Here is a tiny trained network, its code and every weight. The questions are about switching its units off for an input and a class, where a switched-off unit gives its printed mean instead of its output.

import numpy as np


def w(rows, s, z=0):
    codes = np.array(rows[::2]) - 128.0
    scale = np.full(codes.shape[1], s)
    scale[-1] = z or s
    return codes * scale


def norm(h):
    return h / np.sqrt((h * h).mean(-1, keepdims=True) + 1e-5)


def f(y):
    return y / 2 * (1 + np.tanh(0.7978845608 * (y + 0.044715 * y**3)))


def log_softmax(a):
    a = a - a.max(-1, keepdims=True)
    return a - np.log(np.exp(a).sum(-1, keepdims=True))


def net(x, mask):
    res = np.array(x, float).reshape(1, 3) / 4 @ E
    u = 0
    for l in range(2):
        y = f(norm(res) @ A[l][:, :-1].T + A[l][:, -1])
        res = res + np.where(mask[u : u + 6], y, B[l][:, -1]) @ B[l][:, :-1]
        u += 6
    return log_softmax(norm(res)[-1] @ U[:, :-1].T + U[:, -1])


A, B = {}, {}
E = w([
[236,169,21,246,195,159,137],'x0',
[97,147,145,128,237,40,213],'x1',
[58,241,200,3,101,2,130],'x2',
],0.0079)
A[0] = w([
[69,188,255,73,167,100,100,71],'L0N0',
[153,163,126,118,41,118,33,17],'L0N1',
[122,156,69,75,189,68,183,109],'L0N2',
[134,48,152,47,86,211,152,2],'L0N3',
[115,122,168,119,189,62,159,103],'L0N4',
[69,127,220,101,125,89,78,14],'L0N5',
],0.0082,0.0036)
B[0] = w([
[106,42,2,109,122,147,188,253],'L0N0',
[80,175,123,198,59,85,75,171],'L0N1',
[126,72,215,116,179,151,104,195],'L0N2',
[106,149,182,137,148,156,49,167],'L0N3',
[84,138,201,191,10,118,187,189],'L0N4',
[184,126,55,55,161,158,154,196],'L0N5',
],0.0086,0.0063)
A[1] = w([
[81,43,74,243,176,159,134,210],'L1N0',
[178,68,163,100,145,186,66,94],'L1N1',
[255,122,23,234,179,187,97,92],'L1N2',
[91,141,143,5,160,84,122,83],'L1N3',
[160,107,217,213,88,54,197,38],'L1N4',
[131,103,64,60,74,158,198,1],'L1N5',
],0.0086,0.0025)
B[1] = w([
[191,196,129,113,116,80,150,212],'L1N0',
[118,56,158,144,163,218,95,151],'L1N1',
[243,146,71,140,182,159,80,245],'L1N2',
[169,2,82,121,25,128,151,170],'L1N3',
[139,185,213,183,219,140,196,149],'L1N4',
[137,112,15,91,191,63,124,168],'L1N5',
],0.0096,0.011)
U = w([
[92,59,74,73,62,73,156,222],'0',
[108,180,220,195,178,60,192,174],'1',
[120,177,106,176,53,85,31,106],'2',
[85,189,138,84,178,167,115,3],'3',
[254,171,87,207,186,176,66,166],'4',
[93,54,190,150,83,190,27,97],'5',
],0.014,0.006)

Each question gives the input, the list of numbers given to net, and the class t.
The units are the neurons (one row each of A and B). Each row of codes is followed by its name. A weight is (code - 128) times the scale printed after its matrix; where a second scale follows, it is the last column's (A, B and U).
mask holds one flag per neuron, layer by layer. A switched-off neuron (its flag False) gives its mean, the last column of its row in B, instead of its output. The means were averaged over made-up inputs and are rounded, as every weight is.
A unit's drop is (log p(t) with every unit on - log p(t) with that unit switched off) / (log p(t) with every unit on - log p(t) with every unit switched off).
The circuit of an input: a set's keep is (log p(t) with only the set's units on - log p(t) with every unit switched off) / (log p(t) with every unit on - log p(t) with every unit switched off). Starting from all 12 units, units are removed one at a time, each time the one whose removal leaves the highest keep (on an exact tie, the one counted first), for as long as the keep stays at least 0.8.
circuit, biggest first: the units of the circuit, biggest drop first
unit that matters most: the unit with the biggest drop
top k neurons: the k neurons with the biggest drops, biggest first
k most important neurons of layer l: the k neurons of layer l with the biggest drops, biggest first
drop when u is switched off: that unit's drop, to one decimal
input [-2,3,-1], class 1: circuit, biggest first : (L0N4; L1N4)
input [0,6,2], class 1: circuit, biggest first : (L0N4)
input [1,-5,1], class 2: circuit, biggest first : (L0N1; L1N2)
input [1,-6,5], class 2: top 3 neurons : (L0N1; L1N3; L1N5)
input [5,0,7], class 0: top 2 neurons : (L1N3; L0N0)
input [1,-8,2], class 2: 2 most important neurons of layer 0 : (L0N1; L0N2)
input [-4,6,-3], class 1: top 2 neurons : (L0N4; L1N4)
input [-2,-8,1], class 2: top 3 neurons : (L0N1; L0N2; L1N3)
input [2,-8,8], class 0: top 3 neurons : (L1N2; L0N0; L0N3)
input [-8,4,-8], class 5: 2 most important neurons of layer 1 : (L1N2; L1N1)
input [-2,-8,-3], class 5: top 2 neurons : (L1N2; L0N0)
input [5,-8,5], class 2: top 2 neurons : (L0N1; L1N2)
input [-1,8,5], class 0: top 2 neurons : (L0N0; L1N3)
input [-4,5,-6], class 1: unit that matters most : L1N2
input [-4,5,-5], class 1: drop when L1N2 is switched off : 0.0
input [-4,-6,-3], class 5: drop when L1N2 is switched off : 0.1
input [-1,-1,-1], class 5: drop when L1N2 is switched off : 0.2
input [3,7,4], class 1: drop when L0N4 is switched off : 0.2
